Here is a tiny trained network, its code and every weight. The questions are about switching its units off for an input and a class, where a switched-off unit gives its printed mean instead of its output.

import numpy as np


def w(rows, s, z=0):
    codes = np.array(rows[::2]) - 128.0
    scale = np.full(codes.shape[1], s)
    scale[-1] = z or s
    return codes * scale


def f(y):
    return np.maximum(y, 0)


def log_softmax(a):
    a = a - a.max(-1, keepdims=True)
    return a - np.log(np.exp(a).sum(-1, keepdims=True))


def net(x, mask):
    res = np.array(x, float).reshape(1, 6) / 4 @ E
    y = f(res @ A[0][:, :-1].T + A[0][:, -1])
    res = res + np.where(mask, y, B[0][:, -1]) @ B[0][:, :-1]
    return log_softmax(res[-1] @ U[:, :-1].T + U[:, -1])


A, B = {}, {}
E = w([
[70,193,43,7,69,209,64,172,112,95,108],'x0',
[142,122,140,125,129,129,111,147,132,120,118],'x1',
[143,132,133,123,133,129,130,133,118,134,118],'x2',
[144,152,155,90,201,168,74,70,206,205,169],'x3',
[117,137,114,135,143,121,140,132,141,134,109],'x4',
[196,232,153,74,42,50,201,199,209,166,198],'x5',
],0.013)
A[0] = w([
[181,162,230,184,108,41,189,147,162,160,197,157],'n0',
[131,158,195,45,235,184,42,43,244,237,166,134],'n1',
[156,163,155,80,217,181,27,43,241,230,173,133],'n2',
[90,108,59,97,99,154,155,193,69,72,80,237],'n3',
[131,246,80,2,31,103,123,196,171,134,167,3],'n4',
[184,115,174,144,186,84,117,63,211,175,204,35],'n5',
[117,140,94,173,88,111,169,138,91,67,131,248],'n6',
[30,134,12,57,152,216,17,126,71,89,89,131],'n7',
[189,190,217,154,101,18,201,162,188,158,197,118],'n8',
[113,45,208,226,192,87,113,48,82,132,96,245],'n9',
[149,128,169,166,172,116,166,100,114,83,145,251],'n10',
],0.0089,0.0066)
B[0] = w([
[175,138,76,166,82,134,181,146,178,75,78,225],'n0',
[168,248,96,133,178,206,88,106,201,204,225,229],'n1',
[137,218,113,123,178,204,104,111,166,204,187,222],'n2',
[83,116,202,99,110,85,99,88,78,74,69,218],'n3',
[49,72,192,205,232,72,220,229,69,206,221,237],'n4',
[155,186,143,203,124,171,167,80,154,176,134,188],'n5',
[134,90,134,127,93,65,199,165,99,83,85,189],'n6',
[142,150,106,23,127,194,52,78,98,101,79,255],'n7',
[186,166,61,147,53,166,195,88,182,109,62,239],'n8',
[68,103,197,196,204,68,185,199,107,212,197,236],'n9',
[131,75,130,125,102,34,168,177,135,113,109,182],'n10',
],0.011,0.025)
U = w([
[63,30,186,198,190,64,163,216,70,107,154,253],'0',
[86,147,187,182,236,117,134,183,128,214,215,135],'1',
[213,98,59,123,14,70,150,124,173,56,57,79],'2',
[203,194,60,168,70,186,124,55,193,128,101,22],'3',
[109,95,143,49,62,133,40,30,79,48,57,183],'4',
[138,166,57,50,156,224,8,41,123,114,113,20],'5',
],0.011,0.0067)

Each question gives the input, the list of numbers given to net, and the class t.
The units are the neurons (one row each of A and B). Each row of codes is followed by its name. A weight is (code - 128) times the scale printed after its matrix; where a second scale follows, it is the last column's (A, B and U).
mask holds one flag per neuron, in row order. A switched-off neuron (its flag False) gives its mean, the last column of its row in B, instead of its output. The means were averaged over made-up inputs and are rounded, as every weight is.
A unit's drop is (log p(t) with every unit on - log p(t) with that unit switched off) / (log p(t) with every unit on - log p(t) with every unit switched off).
The circuit of an input: a set's keep is (log p(t) with only the set's units on - log p(t) with every unit switched off) / (log p(t) with every unit on - log p(t) with every unit switched off). Starting from all 11 units, units are removed one at a time, each time the one whose removal leaves the highest keep (on an exact tie, the one counted first), for as long as the keep stays at least 0.8.
circuit, biggest first: the units of the circuit, biggest drop first
most important unit: the unit with the biggest drop
k most important neurons: the k neurons with the biggest drops, biggest first
drop of u: that unit's drop, to one decimal
input [2,-8,-8,7,-1,-7], class 5: most important unit => n7
input [8,-8,-1,-1,2,8], class 0: circuit, biggest first => n4, n1
input [8,3,1,0,0,5], class 0: 3 most important neurons => n4, n1, n2
input [-6,3,6,-2,-1,1], class 2: 2 most important neurons => n4, n8
input [2,6,-4,1,8,0], class 5: 2 most important neurons => n9, n4
input [-7,4,7,-6,4,1], class 2: 3 most important neurons => n4, n8, n0
input [0,4,-1,4,6,2], class 3: 2 most important neurons => n9, n4
input [0,-3,-4,1,-3,4], class 3: 2 most important neurons => n9, n8
input [1,8,0,-8,8,0], class 4: 3 most important neurons => n4, n9, n3
input [1,-1,8,1,-3,0], class 5: 3 most important neurons => n4, n9, n8
input [6,3,-6,0,-8,2], class 0: 2 most important neurons => n4, n1
input [6,3,1,-8,3,1], class 0: 2 most important neurons => n4, n8
input [0,4,1,-6,0,-2], class 0: 2 most important neurons => n8, n7
input [-3,8,5,6,-3,1], class 3: circuit, biggest first => n4
input [4,-7,-1,6,-6,0], class 5: 2 most important neurons => n9, n7
input [6,7,-5,0,6,-2], class 4: drop of n1 => 0.2
input [-7,6,-2,0,-2,6], class 2: drop of n2 => 0.1
input [3,8,3,-1,8,-8], class 4: drop of n7 => 0.1
input [2,-3,7,4,-2,0], class 5: drop of n4 => 0.5
input [1,-1,-6,3,-8,-7], class 5: circuit, biggest first => n7
